Here is a tiny trained network, its code and every weight. The questions are about switching its units off for an input and a target symbol, where a switched-off unit gives its printed mean instead of its output.

import numpy as np


def w(rows, s, z=0):
    codes = np.array(rows[::2]) - 128.0
    scale = np.full(codes.shape[1], s)
    scale[-1] = z or s
    return codes * scale


def norm(h):
    return h / np.sqrt((h * h).mean(-1, keepdims=True) + 1e-5)


def f(y):
    return np.maximum(y, 0)


def softmax(a):
    e = np.exp(a - a.max(-1, keepdims=True))
    return e / e.sum(-1, keepdims=True)


def log_softmax(a):
    a = a - a.max(-1, keepdims=True)
    return a - np.log(np.exp(a).sum(-1, keepdims=True))


def net(x, mask):
    ids = ['βελμφω'.index(c) for c in x.split()]
    T = len(ids)
    res = E[ids] + P[:T]
    r = norm(res)
    for j in range(2):
        rows = slice(3 * j, 3 * j + 3)
        q, k, v = (r @ M[0][rows].T for M in (Q, K, V))
        z = softmax(np.where(np.tri(T) > 0, q @ k.T / 3**0.5, -1e9)) @ v
        o = O[0][rows]
        res = res + np.where(mask[j], z, o[:, -1]) @ o[:, :-1]
    y = f(norm(res) @ A[0][:, :-1].T + A[0][:, -1])
    res = res + np.where(mask[2:6], y, B[0][:, -1]) @ B[0][:, :-1]
    return log_softmax(norm(res)[-1] @ U[:, :-1].T + U[:, -1])


Q, K, V, O, A, B = {}, {}, {}, {}, {}, {}
E = w([
[82,79,150,51],'β',
[138,129,229,47],'ε',
[47,53,139,138],'λ',
[212,65,103,136],'μ',
[178,123,251,91],'φ',
[160,168,129,223],'ω',
],0.021)
P = w([
[123,110,57,71],'0',
[151,115,90,78],'1',
[147,99,94,97],'2',
[140,89,104,115],'3',
[132,78,107,145],'4',
[139,73,124,159],'5',
[138,61,129,189],'6',
[137,52,144,201],'7',
[139,36,157,221],'8',
[141,32,170,240],'9',
[152,32,184,255],'10',
],0.0089)
Q[0] = w([
[78,208,94,122],'h1',
[135,125,170,138],'h1',
[183,71,121,135],'h1',
[171,103,43,117],'h2',
[96,194,83,194],'h2',
[253,28,168,155],'h2',
],0.03)
K[0] = w([
[108,201,52,50],'h1',
[118,114,103,148],'h1',
[137,106,180,185],'h1',
[94,112,114,175],'h2',
[98,254,96,106],'h2',
[215,68,139,178],'h2',
],0.029)
V[0] = w([
[57,89,204,109],'h1',
[156,9,64,131],'h1',
[1,160,133,175],'h1',
[145,154,49,112],'h2',
[82,169,137,117],'h2',
[152,166,93,116],'h2',
],0.038)
O[0] = w([
[128,143,194,44,123],'h1',
[160,4,105,103,253],'h1',
[79,182,93,50,34],'h1',
[123,99,87,107,146],'h2',
[82,171,101,114,16],'h2',
[115,99,105,131,121],'h2',
],0.038,0.035)
A[0] = w([
[166,176,45,154,194],'n1',
[238,184,149,166,188],'n2',
[133,33,127,57,253],'n3',
[70,252,144,45,220],'n4',
],0.033,0.0028)
B[0] = w([
[89,122,157,152,136],'n1',
[86,118,52,137,168],'n2',
[50,153,128,174,253],'n3',
[253,189,46,161,133],'n4',
],0.038,0.034)
U = w([
[40,103,166,105,79],'β',
[206,174,129,115,189],'ε',
[172,149,89,45,254],'λ',
[225,20,96,129,134],'μ',
[170,157,255,179,61],'φ',
[91,171,66,194,127],'ω',
],0.0085,0.0032)

Each question gives the input, a string of symbols that net reads in full, and the target symbol t.
The units are the heads (3 rows each of Q, K, V and O) and the neurons (one row each of A and B). Each row of codes is followed by its name. A weight is (code - 128) times the scale printed after its matrix; where a second scale follows, it is the last column's (O, A, B and U).
mask holds one flag per unit, heads first, then neurons. A switched-off unit (its flag False) gives its mean, the last column of its rows in O or B, instead of its output. The means were averaged over made-up inputs and are rounded, as every weight is.
A unit's drop is (log p(t) with every unit on - log p(t) with that unit switched off) / (log p(t) with every unit on - log p(t) with every unit switched off).
The circuit of an input: a set's keep is (log p(t) with only the set's units on - log p(t) with every unit switched off) / (log p(t) with every unit on - log p(t) with every unit switched off). Starting from all 6 units, units are removed one at a time, each time the one whose removal leaves the highest keep (on an exact tie, the one counted first), for as long as the keep stays at least 0.8.
circuit, biggest first: the units of the circuit, biggest drop first
top k neurons: the k neurons with the biggest drops, biggest first
which heads matter: for each layer, one digit per head in row order, 1 if its drop is at least 0.15 and else 0, layers parted by /
drop of u: that unit's drop, to one decimal
input λ φ ε μ λ φ μ, target φ: which heads matter => 10
input μ φ ω μ, target ω: circuit, biggest first => (h1)
input ε μ ε β λ λ ω β ε, target ω: which heads matter => 10
input φ β ω λ, target ω: circuit, biggest first => (h1 h2)
input μ λ β, target β: which heads matter => 11
input φ λ β, target φ: which heads matter => 11
input μ μ ε λ λ ω φ, target ω: which heads matter => 10
input ε φ μ β λ β, target β: circuit, biggest first => (h1 n3)
input β λ β ε, target λ: which heads matter => 11
input β ω φ λ φ λ, target φ: circuit, biggest first => (h1 h2)
input ω β λ, target ω: top 2 neurons => (n3 n4)
input λ μ ε β μ μ ω μ, target ω: top 2 neurons => (n2 n1)
input β ω β, target ω: drop of h1 => 0.7
input φ β φ μ μ φ φ μ ω λ φ, target β: circuit, biggest first => (h1)
input μ μ μ μ φ, target φ: drop of h1 => 1.0
input β μ β ω λ ε β μ λ β ω, target ω: drop of h2 => 0.1
input λ λ ω β β μ λ ε, target β: circuit, biggest first => (h1 n3)
input ε β β, target ε: top 2 neurons => (n4 n3)
